Rows and roughly how far along a hidden order each lies, from 0 to 9
In the rows, zero is written as 128.
[156 156 160 118 106 168 167  84 171  49 144  92  42 144 207 109 148  85
 147 107] : 2
[130 139 157 140 110 129 147  89 139 138 136  99  86  91 170 155 112 117
 112 117] : 9
[122 134 150 135  98 142 141  71 108  98 137  61  52 101 151 134 156 104
 141 122] : 1
[108 106 128 145  91 117 125  64 104 113 131  86 105  94 172 158 124 140
 118 139] : 6
[165 169  87 176 118 122 126 151  88 191 136 107 130  82 234 144 150 121
 114 112] : 4
[135 140 150 126 107 156 150  64  96  61 139  41  47 128 182 101 162 104
 158 120] : 0
[123 133 141 143 112 124 138  84 125 129 134  99 111  95 204 151 118 131
 113 125] : 8
[130 135 130 158 109 125 138 105 104 151 136  86 105  76 177 139 135 125
 120 123] : 6
[173 155 118 147 104 146 151 120 164 129 138 157 108 140 204 127 140 118
 123 130] : 4
[105 145 152 171 121 122 143 122  85 154 140  55  73  68 178 158 136 105
 118  95] : 6
[172 160 147 137 116 147 164 119 177 126 139 133 105 111 213 141 110 102
 108 109] : 6
[109 114 159 137 107 120 143  54 177 137 131 133 100  97 191 166  94 135
 104 130] : 8
[156 151 124 118 102 152 164  95 118  77 137  90  72 140 197 105 148 107
 149 123] : 0
[120 134 149 151 111 128 149  92 139 133 137  90  88  95 190 155 109 114
 115 116] : 9
[146 126 161 116 100 149 161  55 183  86 134 121  83 127 196 143 108 120
 119 131] : 6
[174 145 114 130 104 137 136 110 119 146 131 160 143 107 201 138 156 135
 124 139] : 1
[173 150 116 119 101 149 142  92 130 101 135 135 104 139 188 118 166 124
 140 137] : 1
[118 141 131 160 106 121 133 103 110 136 135  76  77  88 168 154 128 114
 114 118] : 7
[137 135 176 118 109 151 165  59 127  70 129  66  61 104 198 126 163 110
 154 116] : 0
[159 158 114 156 115 132 136 135 122 169 138 116 104  83 194 146 145 116
 120 119] : 5
[138 144 126 149 110 137 142  96 100 116 141  78  80 108 170 129 156 112
 137 118] : 1
[135 121 151 124 101 135 145  68 118  93 133 104  99 117 192 142 135 120
 136 127] : 3
[163 149 132 135 115 146 155  95 155 128 135 136 124 107 213 141 133 125
 117 127] : 5
[120 153 133 167 122 120 141 123 107 146 137  61  76  66 167 170 116 102
 113  99] : 7
[151 140 152 109  94 165 166  47 138  47 139  79  36 140 177  98 158 101
 158 121] : 1
[116 117 142 141 106 119 143  68 161 130 131 144 115  91 213 165 103 126
 103 130] : 8
[114 113 135 121  92 137 140  51 105  84 134  93  56 127 165 129 148 128
 151 142] : 2
[142 149 162 144 113 149 172 142 131  96 140  76  55  96 184 145 136  96
 135 103] : 4
[114  87 133 129  91 126 132  50  86  78 131  77  76 107 169 149 150 138
 133 140] : 4
[150 155  91 162 111 127 133 138  94 173 134 122 122  78 207 144 151 124
 115 124] : 3
[171 160 102 162 104 126 134 136 126 184 135 164 136 102 213 149 130 131
  99 133] : 7
[ 96 119 156 137 104 130 141  61  96  93 132  40  66  96 178 144 153 124
 145 121] : 4
[141 149 152 150 118 135 156 109 130 125 136  80  81  86 221 149 131 107
 121 110] : 7
[149 134 128 124  91 151 139  70 116  75 134 106  65 142 183 111 162 121
 152 133] : 1
[148 142 128 133  95 131 143  74 163 137 131 160 120 118 191 142 105 140
 104 141] : 6
[133 150 150 145 114 136 155 114 126 125 139  74  91  83 174 146 130 105
 125 109] : 6
[101 138 134 167 103 122 160  92  90 144 137  66  72  71 159 168 113 121
 110 117] : 7
[108 119 162 115  92 149 136  30 115  55 135  61  45 125 181 126 148 117
 158 130] : 2
[125 138 149 150 116 127 153  87 120 226 134  92  87  76 186 162 123 119
 116 115] : 8
[131 144 147 150 121 135 151 111 118 137 137  83  93  77 172 149 131 112
 121 106] : 6
[137 146 177 143 123 141 179 109 192 121 136  92  82  65 245 152 103  96
 120  93] : 9
[141 120 131 118  96 144 135  65 126  93 134 128  81 136 225 122 155 135
 140 141] : 2
[151 145 135 136 110 133 157  96 146 137 133 145 148  97 222 148 122 129
 119 126] : 7
[144 150 153 147 114 131 164 115 133 115 139  80  82  91 176 149 128 106
 122 106] : 7
[158 126 138 119  87 150 136  63 165 100 135 146  98 150 183 116 138 134
 134 140] : 3
[109 110 139 123  91 135 135  40 160  92 133 129  86 107 162 143 103 130
 119 138] : 6
[115 108 145 121  94 135 137  59 146  99 128 134 111 117 200 144 116 136
 122 143] : 5
[164 162 140 118 104 158 173 101 189  77 144 121  63 138 203 105 145  93
 140 114] : 3
[135 155 131 167 123 120 140 124  82 171 136  81 111  64 189 163 149 119
 110 110] : 5
[107 132 146 163 113 119 140  93 134 152 136 106 104  75 173 162 102 123
 100 113] : 9
[153 155 144 139 115 138 159 114 138 119 138  90  83  98 209 141 125 107
 124 117] : 5
[183 153  74 139 103 133 115 118  80 157 133 154 125 116 167 115 158 137
 130 145] : 0
[129 130 132 145 113 122 149 106 171 150 133 149 124  87 206 165 103 131
 103 124] : 9
[118 114 112 129 101 119 117  80  76 146 130 129 147 104 200 150 161 168
 130 158] : 3
[170 164 131 155 123 141 155 133 110 146 138  90  86  92 194 128 154 102
 126 105] : 4
[155 159 114 150 110 137 142 123 115 134 136 104  92 102 176 132 145 113
 128 120] : 2
[115 125 136 138  97 134 145  58  88 125 134  49  50 103 172 119 160 123
 152 126] : 2
[104 110 155 121  93 125 138  51 140 101 132 118  99 100 190 166 106 127
 117 141] : 6
[151 139 110 140 101 120 124  85  99 138 133 109 111 112 187 132 153 130
 128 138] : 0
[ 99 108 149 138  95 130 140  47 123  95 132  79  56 104 167 161 107 127
 120 134] : 6
[135 136 154 148 108 133 149  92 154 120 135 103  87  93 193 152 116 114
 121 117] : 9
[177 165 135 161 118 138 156 136 154 171 139 115 106  85 204 152 113 109
 103 104] : 7
[128 152 155 152 123 129 160 134  91 138 140  60  67  67 171 163 138  97
 125  96] : 5
[172 165 132 130 116 150 156 124 178 123 140 133 121 119 210 122 144 105
 126 112] : 4
[157 163 139 166 125 128 146 139 135 168 138 107 101  75 199 157 108 108
 107 105] : 7
[125 143 130 147 101 133 140 118  95 135 135  80  89  76 170 139 149 116
 129 118] : 3
[123 147 155 154 113 135 154  96 130 118 138  79  76  87 183 145 116 103
 121 108] : 9
[157 143 119 115 101 154 150  81 106  93 138 100  79 139 194 109 163 118
 146 129] : 0
[118 112 129 128  97 123 123  78 105 130 128 124 117  95 200 154 136 148
 121 148] : 5
[153 152 126 131 113 149 144  81  89  95 137  66  70 134 177 103 166 112
 145 123] : 0
[134 147 157 147 122 132 168 105 154 134 139  74  88  74 207 159 102 109
 102  92] : 8
[110 113 129 161 103 117 128  77  95 155 132  72  78  82 171 162 120 134
 115 125] : 6
[167 164 145 150 123 139 153 126 166 146 137 124 115  79 207 167 102 105
 102 102] : 7
[123 154 131 168 122 117 136 129  95 166 136  60  71  63 148 162 130 106
 119 106] : 6
[117 115 137 166 119 121 138 136  83 156 133  53  95  73 163 159 137 114
 119 107] : 6
[106 110 149 168 103 119 130  77 105 145 132  53  86  59 182 165 101 134
 104 123] : 7
[153 124 126 123  98 150 143  61 142 105 133 143 119 141 201 109 162 136
 143 139] : 2
[121 121 163 124  96 137 163  55 179  95 134 126  94 117 188 150  99 125
 111 130] : 7
[147 140 151 140 115 133 159  99 136 137 135  98  99 103 208 150 128 113
 118 112] : 7
[102 108 131 131  93 124 131  67  95  97 132  89 113 119 155 141 139 135
 132 142] : 4
[136 169 136 159 116 131 150 130  83 128 140  66  54  77 165 142 156 100
 136  98] : 4
[167 170 115 145 110 143 156 124 111 121 135  91  84 113 189 112 162 105
 142 109] : 1
[148 156 137 144 106 147 155 110 150 107 139  95  83 111 186 137 138 102
 129 111] : 4
[155 149 162 112 108 171 175  67 178  49 140 108  62 139 192 105 157 105
 155 119] : 2
[154 133 137 116  90 157 157  52 147  87 138 129  82 145 195 107 159 122
 149 138] : 2
[ 97 131 194 161 115 122 153 107 154 142 134  84  94  68 175 163 106 117
 108 105] : 9
[151 153 116 156 110 127 137 124 139 153 138 113 101 103 183 147 118 115
 109 119] : 7
[106 136 116 163 118 118 118 100  73 150 135  83  81  69 173 150 154 126
 125 123] : 4
[169 163 133 140 122 151 166 129 180 104 139 141  83 119 180 130 119  97
 119 110] : 5
[146 164 144 161 118 139 158 105 103 135 140  49  62  52 185 136 151  94
 129  95] : 4
